Below are the code and all the weights of a small trained network. Each question names an input and a class and asks about switching units off, where a switched-off unit gives its printed mean instead of its output.

import numpy as np


def w(rows, s, z=0):
    codes = np.array(rows[::2]) - 128.0
    scale = np.full(codes.shape[1], s)
    scale[-1] = z or s
    return codes * scale


def norm(h):
    return h / np.sqrt((h * h).mean(-1, keepdims=True) + 1e-5)


def f(y):
    return np.maximum(y, 0)


def log_softmax(a):
    a = a - a.max(-1, keepdims=True)
    return a - np.log(np.exp(a).sum(-1, keepdims=True))


def net(x, mask):
    res = np.array(x, float).reshape(1, 5) / 4 @ E
    u = 0
    for l in range(3):
        y = f(norm(res) @ A[l][:, :-1].T + A[l][:, -1])
        res = res + np.where(mask[u : u + 8], y, B[l][:, -1]) @ B[l][:, :-1]
        u += 8
    return log_softmax(norm(res)[-1] @ U[:, :-1].T + U[:, -1])


A, B = {}, {}
E = w([
[148,35,101,132,176,1],'x0',
[250,143,150,186,92,162],'x1',
[124,188,71,166,124,152],'x2',
[99,174,123,160,187,135],'x3',
[114,132,73,171,138,69],'x4',
],0.0086)
A[0] = w([
[119,177,182,187,89,242,126],'0.n0',
[133,196,31,195,117,148,69],'0.n1',
[27,75,97,95,202,98,139],'0.n2',
[99,46,105,157,255,53,33],'0.n3',
[131,184,238,144,100,241,86],'0.n4',
[197,60,135,51,104,66,124],'0.n5',
[171,138,97,94,134,179,2],'0.n6',
[150,199,234,101,116,204,58],'0.n7',
],0.0077,0.0062)
B[0] = w([
[99,139,101,158,239,181,253],'0.n0',
[126,173,2,171,51,109,187],'0.n1',
[99,157,176,50,119,65,254],'0.n2',
[149,125,36,46,242,87,216],'0.n3',
[164,82,119,112,247,220,246],'0.n4',
[196,110,189,215,143,148,210],'0.n5',
[143,157,126,168,195,167,128],'0.n6',
[149,75,82,67,133,198,211],'0.n7',
],0.0093,0.006)
A[1] = w([
[61,179,74,89,200,117,105],'1.n0',
[127,185,150,44,143,165,75],'1.n1',
[115,227,61,200,64,132,32],'1.n2',
[222,39,133,200,53,103,37],'1.n3',
[124,216,71,117,45,140,3],'1.n4',
[48,222,195,52,2,172,59],'1.n5',
[82,83,199,24,162,138,29],'1.n6',
[191,96,78,79,212,127,231],'1.n7',
],0.0088,0.0031)
B[1] = w([
[172,71,190,138,81,88,201],'1.n0',
[50,64,167,169,157,174,162],'1.n1',
[125,179,130,215,65,114,156],'1.n2',
[88,99,222,110,60,158,159],'1.n3',
[122,200,113,188,67,158,143],'1.n4',
[1,129,228,136,177,170,145],'1.n5',
[85,211,96,180,109,109,181],'1.n6',
[117,109,101,170,113,60,244],'1.n7',
],0.0099,0.011)
A[2] = w([
[77,117,154,106,107,142,36],'2.n0',
[145,214,92,189,92,116,10],'2.n1',
[176,82,163,74,84,74,158],'2.n2',
[173,169,117,45,147,247,39],'2.n3',
[139,144,98,74,187,46,32],'2.n4',
[135,120,117,95,148,228,1],'2.n5',
[223,78,165,114,62,144,110],'2.n6',
[124,167,79,154,72,134,22],'2.n7',
],0.013,0.0054)
B[2] = w([
[87,173,164,123,155,117,158],'2.n0',
[93,170,96,128,79,140,201],'2.n1',
[197,129,153,78,66,164,254],'2.n2',
[168,78,65,160,252,170,234],'2.n3',
[195,169,43,55,173,83,251],'2.n4',
[177,18,78,171,201,111,229],'2.n5',
[90,115,171,148,98,161,197],'2.n6',
[93,166,60,151,57,164,174],'2.n7',
],0.015,0.0054)
U = w([
[225,150,77,25,138,2,253],'0',
[238,53,240,148,10,173,1],'1',
[19,191,204,83,159,100,49],'2',
[120,221,43,216,9,157,42],'3',
[182,49,83,187,227,208,236],'4',
],0.017,0.0042)

Each question gives the input, the list of numbers given to net, and the class t.
The units are the neurons (one row each of A and B). Each row of codes is followed by its name. A weight is (code - 128) times the scale printed after its matrix; where a second scale follows, it is the last column's (A, B and U).
mask holds one flag per neuron, layer by layer. A switched-off neuron (its flag False) gives its mean, the last column of its row in B, instead of its output. The means were averaged over made-up inputs and are rounded, as every weight is.
A unit's drop is (log p(t) with every unit on - log p(t) with that unit switched off) / (log p(t) with every unit on - log p(t) with every unit switched off).
unit that matters most: the unit with the biggest drop
top k neurons: the k neurons with the biggest drops, biggest first
top k neurons in layer l: the k neurons of layer l with the biggest drops, biggest first
drop when u is switched off: that unit's drop, to one decimal
input [2,-4,7,0,-3], class 2: unit that matters most : 0.n2
input [5,-1,-6,-4,-3], class 1: top 3 neurons : 0.n5; 0.n0; 1.n3
input [2,-5,8,-2,4], class 0: top 2 neurons in layer 1 : 1.n6; 1.n0
input [-3,-6,-5,6,4], class 2: top 2 neurons : 0.n2; 1.n5
input [-1,-5,6,4,0], class 3: top 3 neurons : 0.n1; 1.n2; 1.n4
input [8,5,0,4,-6], class 1: top 2 neurons : 0.n5; 0.n0
input [-4,-5,6,-6,0], class 3: top 2 neurons in layer 1 : 1.n4; 1.n2
input [3,2,-5,-2,6], class 0: top 3 neurons : 0.n3; 1.n0; 2.n4
input [-3,6,-7,-6,2], class 1: top 3 neurons : 1.n3; 2.n6; 0.n5
input [1,-3,1,6,-4], class 2: top 2 neurons in layer 1 : 1.n1; 1.n5
input [-1,-7,2,7,2], class 2: top 3 neurons in layer 1 : 1.n5; 1.n1; 1.n7
input [2,0,3,1,0], class 0: drop when 1.n6 is switched off : 0.1
input [-4,-8,-8,2,-2], class 2: drop when 1.n6 is switched off : 0.0
input [2,-3,-2,5,-8], class 2: top neuron in layer 1 : 1.n1
input [5,1,-2,-7,2], class 1: drop when 0.n5 is switched off : 0.1
